B, the same points and some others measured another way; then each row and its match in B:
B:
1: [-305 -243   26    8  219  259 -254 -422 -156 -126 -240  -69 -120  448
  -48 -229 -104    6 -365  257 -130  -64   43]
2: [  50 -375  -93  180  503  121 -383 -179 -338 -209 -169 -219  -23   95
  660  271   72 -175 -517  104 -149 -120  -75]
3: [-191  739  369  132 -395 -188  -71  146 -145  120  454   -9  281 -118
  -96 -368   91   47 -492 -355  211   81  217]
4: [-278  100 -230  110 -102  -91  227   25  -66   67  117   57 -138   58
  -54  -55   48  126   93   86   14  205  262]
5: [-345  377  -36   14   -9 -220   24  -49  -57  163  287   88   29   44
   51 -189  167 -153 -377 -112   71  248  323]
6: [ 462  182  515  258 -259  153 -186  338  -93 -223    8 -188  183 -284
  111   15  -84   83 -287 -288  106 -308 -174]
7: [  -8  166   31  220 -169  -20   34  159 -184  -41  132  -76   43  -98
  111    6   32  155  -86  -83   48   17   93]
8: [-371 -188 -350  212  124   51   25 -191 -352  -49  -24  -91 -134  240
  191   46   25  235  -14  285 -116  107  163]
9: [-218 -116   65 -106   85  167  -33 -254  158  -38 -185   95 -205  314
 -280 -271  -92 -113 -181  162  -52   36  129]
10: [-251   51   78 -183   83   30    7 -206  266   70  -58  181 -187  240
 -300 -306  -18 -262 -260   40  -12  139  233]
11: [ -78   19 -110 -151  276 -160   72  -28  283  105   38  184 -200    1
   94   10  150 -471 -260  -64   -8  252  273]
12: [ 264  577  348  247 -625 -115  228  554   37    1  327   -4  168 -443
 -168  -82    0  218   70 -377  230  -14  102]
13: [-270 -432 -379  -60  257  121  180 -248  123  -30 -272  119 -413  324
 -102   11  -45  -55  164  369 -158  177  207]
14: [-186 -219 -275  -57   83   43  261  -77  207   21 -151  156 -350  169
 -184  -17  -27  -58  217  219  -75  200  233]
15: [-146 -268  -40 -211  292  126    0 -264  322  -15 -264  169 -322  288
 -205 -149  -51 -343 -172  175  -95  102  165]
16: [ 154  886  689  268 -724  -85  -63  441 -151   -6  469 -108  418 -349
 -211 -361  -13  243 -381 -534  304 -141   47]
17: [ 170 -258 -191 -341  471 -133  208   49  699   98 -186  338 -447  -80
   42  179  141 -792  -56  -23  -54  302  266]
18: [ 182   83    0  127   85 -126   -1  234  -11  -16  116  -24   -1 -250
  357  200  133 -192 -225 -185   35   54   93]
19: [ 375  -41  196  176 -146  116   43  305   66 -177  -82  -74  -50 -233
   63  128  -56   30   32 -122   36 -143  -64]
20: [-144 -105  -11 -226  346  -13  -66 -222  319   46 -124  179 -235  196
  -41 -123   61 -499 -372   36  -57  157  211]
21: [ 145  232  564    2 -272  208 -148   46  155 -118  -62  -12   57   40
 -373 -361 -163  -32 -332 -175   96 -195  -40]
22: [ 375  -50  317 -174  183   45  -72  116  486  -68 -152  136 -148 -136
  -21    9    4 -560 -332 -209   38  -41   21]
23: [ 184   -9   72  296 -183  104   21  239 -200 -168    2 -161   16 -154
  163  129  -51  236   23  -41   23 -121  -38]
24: [  -6   52 -128  286   -3  -76   -5  164 -329  -56  157 -142   47 -142
  411  192  103  117 -133  -41    7   31   86]
25: [-329  256 -302  -67 -104 -276  426   88  229  236  231  260 -220  -24
 -186  -96  141 -124  161   -9   62  435  453]
26: [ -57  -70   68 -184   43   86  122  -81  402   16 -160  204 -276  150
 -356 -195  -67 -256  -42   51   -8  112  188]
27: [-388  326   -1  159  -24 -116 -144 -130 -345   65  269  -77  140  122
  169 -196  108   66 -467  -49   27  111  220]
28: [-388  253 -141 -111   46 -208  145 -100  154  202  190  200 -143  117
 -121 -216  134 -233 -208  -13   32  335  387]
29: [-211  384    1  130   46 -247 -124   30 -249   98  341  -38  159  -86
  352  -38  218 -139 -524 -198   70  162  233]
30: [ -18   93  582   81 -208  369 -349 -184 -111 -217 -170 -146  107  268
 -326 -448 -244  166 -473  -18   25 -315 -128]
31: [ 303 -264 -116   67  117   23  184  250  219 -102 -146   51 -246 -197
  160  300   16 -174  165   -1  -32   43   54]
32: [ 399   -2  192  -55   -3  -11  128  299  439  -49  -74  136 -163 -269
  -44  103    8 -359  -29 -211   62   13   64]
33: [-114  -85 -105  122  -31   74   89   -5  -72  -55  -46   -9 -134   85
  -17  -13  -32  108   31  116  -37   46  130]
34: [-273  121 -121   -7  -84  -66  192  -31   93   93   70  130 -164  119
 -200 -168   23   -5   12   57   17  211  283]
35: [ 289  144   65 -114  112 -207  155  294  452   86  100  201 -144 -323
  111  132  158 -537 -171 -286   83  178  202]
36: [ -14  309  145  -62   89 -199  -65   73  147  100  202   97   23 -117
  137  -78  165 -408 -481 -257   83  155  208]
37: [  72  154   14 -129  130 -195  116  135  350  109  104  191 -144 -161
   59   27  148 -475 -226 -196   60  222  248]
38: [-101  376   57  -98  -46 -248  154  122  274  175  240  205  -71 -115
  -86 -146  155 -336 -230 -220  111  275  325]
39: [  38   49  -11   80  335 -152 -218   21 -115   -3  125  -64   48 -119
  562  174  205 -372 -568 -170  -16   75  114]
40: [ 220 -210  -67  447    6  139  -97  206 -457 -248  -47 -299   46 -163
  515  341  -11  309  -25   46  -53 -190 -122]
41: [ 229  289  320  -48  131 -160 -195  164  177   21  164   43   89 -228
  245   -9  162 -505 -627 -369   99   23   92]
42: [  54 -202 -188   21   85   20  219   94  190  -38 -117   93 -279  -31
   -1  138    5 -103  179   91  -44  120  153]
43: [-246  164   27 -163  -15  -64  128  -96  299  125   34  222 -183  145
 -318 -282   20 -238 -146   -8   34  221  298]
44: [  -1  509  649  276 -651  226 -193  127 -289 -150  154 -192  307   18
 -373 -472 -203  473 -300 -207  169 -287  -78]
45: [   5 -417  -57  -90  391  185 -120 -223  148 -123 -325   38 -273  230
   80   42  -40 -295 -214  186 -132  -15   42]
46: [-526  -92 -331   42  408  -81 -168 -386 -303   57   48  -34  -81  339
  350  -46  157 -124 -460  202 -128  209  258]
47: [  25  328  547   52 -101  107 -372  -62  -97  -89   84 -101  207   56
  -54 -339  -47 -100 -689 -235   88 -184  -19]
48: [ -17  198  237  191 -359  130   28  106 -110  -94   47  -73   44   13
 -223 -205 -124  283  -39  -45   81  -95   40]
49: [-282  282  129  152 -185    7  -93  -80 -253   -1  169  -63  101  126
  -58 -263   -6  172 -314  -32   53   21  152]
50: [ 307  214  353   44   33  -51 -174  209  109  -56   85  -28   90 -239
  219   22   81 -329 -487 -322   87  -72    7]
51: [  71 -115   74   65  210   76 -184  -42  -50 -107  -84  -68  -41   31
  255   52   26 -183 -361  -21  -45  -59   12]
52: [-353   73  -43  179  -28   59 -114 -182 -358  -36   73 -113   29  235
   68 -172    0  211 -271  116  -35   22  135]
53: [-424 -490 -464   -1  701   32 -229 -489 -251  -37 -186  -49 -232  406
  515  152  145 -257 -427  348 -243  162  177]
54: [-239  492  157   13 -127 -188  -33   10  -22  135  305   72  102  -11
  -32 -265  119 -144 -449 -214  111  161  267]
55: [-173  221  208 -151  -51   -2    5 -105  253   66   21  155  -96  143
 -330 -349  -17 -225 -295  -74   49  108  213]
56: [-169  155  -95  -20 -265  -53  374  115  261   98   66  201 -231   11
 -398 -179  -27   42  259   37   59  229  291]
57: [-412 -113 -422  156   68  -43  172 -134 -237   30   40    5 -187  192
  110   24   63  190   99  259  -88  218  264]
58: [  51  210  126  168  265 -163 -360   44 -296  -32  225 -165  210 -155
  660  133  224 -299 -760 -256   24  -14   55]
59: [ -15 -145 -171  321   74   49  -65   57 -388 -143    3 -196    0  -40
  431  222   43  205  -91   90  -61  -42   14]
60: [-166  100   53 -133  -38    3  123  -61  292   67  -17  184 -195  130
 -318 -237  -25 -187  -99   10   22  155  230]
61: [-171  -18  -89  -60  -74   36  230  -34  231   37  -64  173 -251  128
 -315 -156  -47  -32  133  114   -4  165  236]
62: [ -90   86 -199 -216  220 -262  257   67  463  203   94  307 -285  -78
   -9   25  186 -543  -94  -86   20  383  385]
63: [ 200  -26 -124   75  -84  -72  309  314  233   -2   16  105 -207 -251
   24  186   42  -92  244  -63   34  135  159]
64: [ -47 -288  -12  132  -57  281   32  -81  -75 -189 -256  -71 -190  202
 -156  -50 -181  246  128  239  -82 -110  -14]
65: [  -9  162  317  278 -490  255    1   97 -225 -168  -12 -150   76   62
 -313 -264 -215  493   38    9   63 -207  -49]
66: [ 244   47  -69  109  -16 -128  198  342  139  -15   80   47 -105 -317
  217  242  107 -156   52 -143   51  109  131]
67: [ -32 -198 -438   46  509 -242   31   40  -31   60   68   41 -177 -120
  666  401  273 -416 -225   14  -86  270  234]
68: [-405 -158 -126 -135  348   61 -136 -412   38   32 -127   89 -205  411
  -21 -202   28 -256 -387  202 -114  149  220]
69: [ 246 -128  294 -158  177  151 -118  -14  391 -105 -235   95 -171   26
 -120  -90  -59 -425 -301  -82  -12  -72    3]
70: [ 119    4   95   17  155  -27  -95   72   84  -39    2    4  -45  -81
  207   64   74 -281 -338 -118    8   13   76]
71: [ -77  315 -114   82  127 -335   11  160  -58  142  340   32   57 -224
  425  119  276 -297 -391 -232   69  247  284]
72: [-125  321  121  107 -336  -31  146  131   -4   38  170   40   -2  -32
 -231 -211  -22  149  -22  -88   97   77  184]

[  72   -1   16  -36  144 -118  110  -53   22  -91 -157   29   63   31
  -90 -140 -111  161   20   43   61   27 -198   25  123  138  160  132
  -25  -54    3  -55]  7
[ 188  -35 -299  214  451 -386 -187 -373  232 -284   -8   41  318   25
  176  190 -134  485  213  250 -149 -297 -440   51  170  421  100  106
  453  123  484  331]  25
[  54 -266  277  472 -167  191  -44  101  100  731 -298  265 -162   28
   48 -187 -132  236   78 -246  269   56   25 -348  -75  -31  397 -305
   35   93 -425  269]  58
[ 182 -114 -138  178  265 -225  -47 -116  221   -4   23  -13  216  -31
  335  188  -52  286  230  -69  145 -152 -143   77 -139  168  -43 -147
  257  -11  314  170]  35
[-138 -145  381  -86 -200  386    4  159 -412  468 -142  187 -185   98
   68 -373   97 -441  -23   16  144 -132    1 -113   63 -216  -28 -216
 -343    6 -432  187]  2
[ 148 -121   43  -86   23  -43  103  106 -116  267   89 -153  -46  -54
  422   59  126 -111  193 -275  248   -7  118  239 -325 -160 -265 -356
  -57 -165  116   95]  22
[  -8 -221  316  122 -139  268  186  338  124  444 -136  151   15  -12
  207 -153  -44 -150   63 -355  592   56  246 -166 -314 -209    7 -338
 -243 -110 -333 -204]  47
[ -96   -3  151 -174   97  112   66   -5 -164 -157 -154  167  103  106
 -137 -308  -63 -184  -64  242   50 -158 -237  -58  283   76   57  185
 -219    1 -141  -88]  59
[ 101 -178  -78  331  249 -104 -197 -174  198   91  -45  163  229   23
  300  102 -102  277  213   89   69 -304 -235 -110    4  225   70 -144
  298  136  206  345]  28
[  -5  -90  295 -221 -214  211   67  121 -585  536  -65  -80 -380   48
  130 -306  201 -397   24 -122   11   33   39  158  -37 -286 -142 -282
 -301 -111 -303  301]  1
[  14 -109   83 -203   65   97  -44   30 -328  131  132  -56   23   21
  441  -26  205 -400  155   26   91 -294  -32  215 -123 -128 -410 -290
 -118  -64  134  249]  15
[  -4  -74  349 -325 -223  241  354  378 -288  346  -69 -103 -209  -12
  102 -288  126 -457  -23 -362  442  217  274  153 -269 -378 -195 -255
 -505 -287 -339 -284]  30
[  88   99   40 -305   90 -141  246  -27 -209 -155 -137 -133  -74   34
 -192 -235  -28   25  -43   23  -17  165 -180  209  161   44   78  211
 -177 -165  -27 -139]  23
[ -28 -123  199  -73  -36  169   51  109 -174  233  -66   84  -17   37
  159 -176   46 -241   48  -48  213 -114    2  -13  -48 -101  -88 -177
 -195  -54 -157   55]  51
[ 128 -185   40  471  124  -76   63   42  543  199 -240  231  217  -18
   37   21 -285  514  123 -215  416   52  -30 -305 -135  189  386  -88
  190   32  -87  -96]  3
[  63 -213  169  348  -54  102  -90   11    3  555 -192  175 -108   34
  127 -119  -65  164  114 -127  143  -60  -57 -205  -40    9  237 -263
   80   85 -229  350]  39
[ 281   98 -286 -139  301 -494   46 -309 -137 -195    3 -291  -29  -20
   51   83    5  391  145   43 -269   59 -324  390  108  226   28  133
  246 -101  426  270]  56
[ -39 -154  125   44  118  136    0   90   87   26  -20  176  247   36
  256  -68  -38 -162   98   23  335 -251  -30  -93  -80   11 -121 -152
  -78    0   -4  -56]  70
[ 210   11 -117 -169  182 -274  142  -54  -72  -59   53 -243   11  -42
  229   71   57  117  154 -140   62   51  -68  326 -156   27 -161  -87
   51 -177  292   52]  32
[  62 -111  121 -223   -9   72  128  168 -207  196  107 -122  -25  -25
  407  -17  175 -341  146 -205  279  -73  130  242 -291 -210 -369 -325
 -195 -175   51   25]  69
[ 110  -50  -44 -198  170  -97   37  -28 -185  -35  125 -149   74  -15
  368   59  133 -159  162  -20   70 -168  -73  283 -132  -29 -336 -178
  -22 -122  273  143]  26
[  86  -78   13  110  125  -82   17  -72   67   65 -127   68   78   13
   53  -59  -94  201   87    0   93  -52 -162  -33   42  128  133  -10
   72    3   27   95]  18
[  46   28    7 -221  137  -97   67  -90 -234 -107  -53  -65    9   45
    2 -141   24  -60   22  124  -69  -74 -220  173  150   59  -50   92
  -74  -68   82   85]  33
[ 127   98  -15 -373  106 -198  275    6 -211 -161  -44 -229  -65   -9
  -49 -138   37  -20    0  -78   37  181  -98  325   13  -13  -75  117
 -170 -236   88 -154]  19
[ 237  107 -239 -196  300 -437   80 -269 -131 -275   -6 -251    9  -14
    6   32   -5  296  103   89 -234   37 -322  355  137  211   12  174
  169 -105  376  158]  63
[  88 -254  126  369   25   88   -4  137  312  397  -96  185  130  -21
  331   49 -103  161  182 -266  454  -89   95 -206 -285   -4   82 -351
   86   16  -79   65]  41
[  82  132   78 -445   56 -133  378   84 -213 -207 -118 -208  -79   10
 -198 -255   -3  -85  -86  -82  102  262  -68  286   67  -40   -5  209
 -309 -274  -51 -346]  65
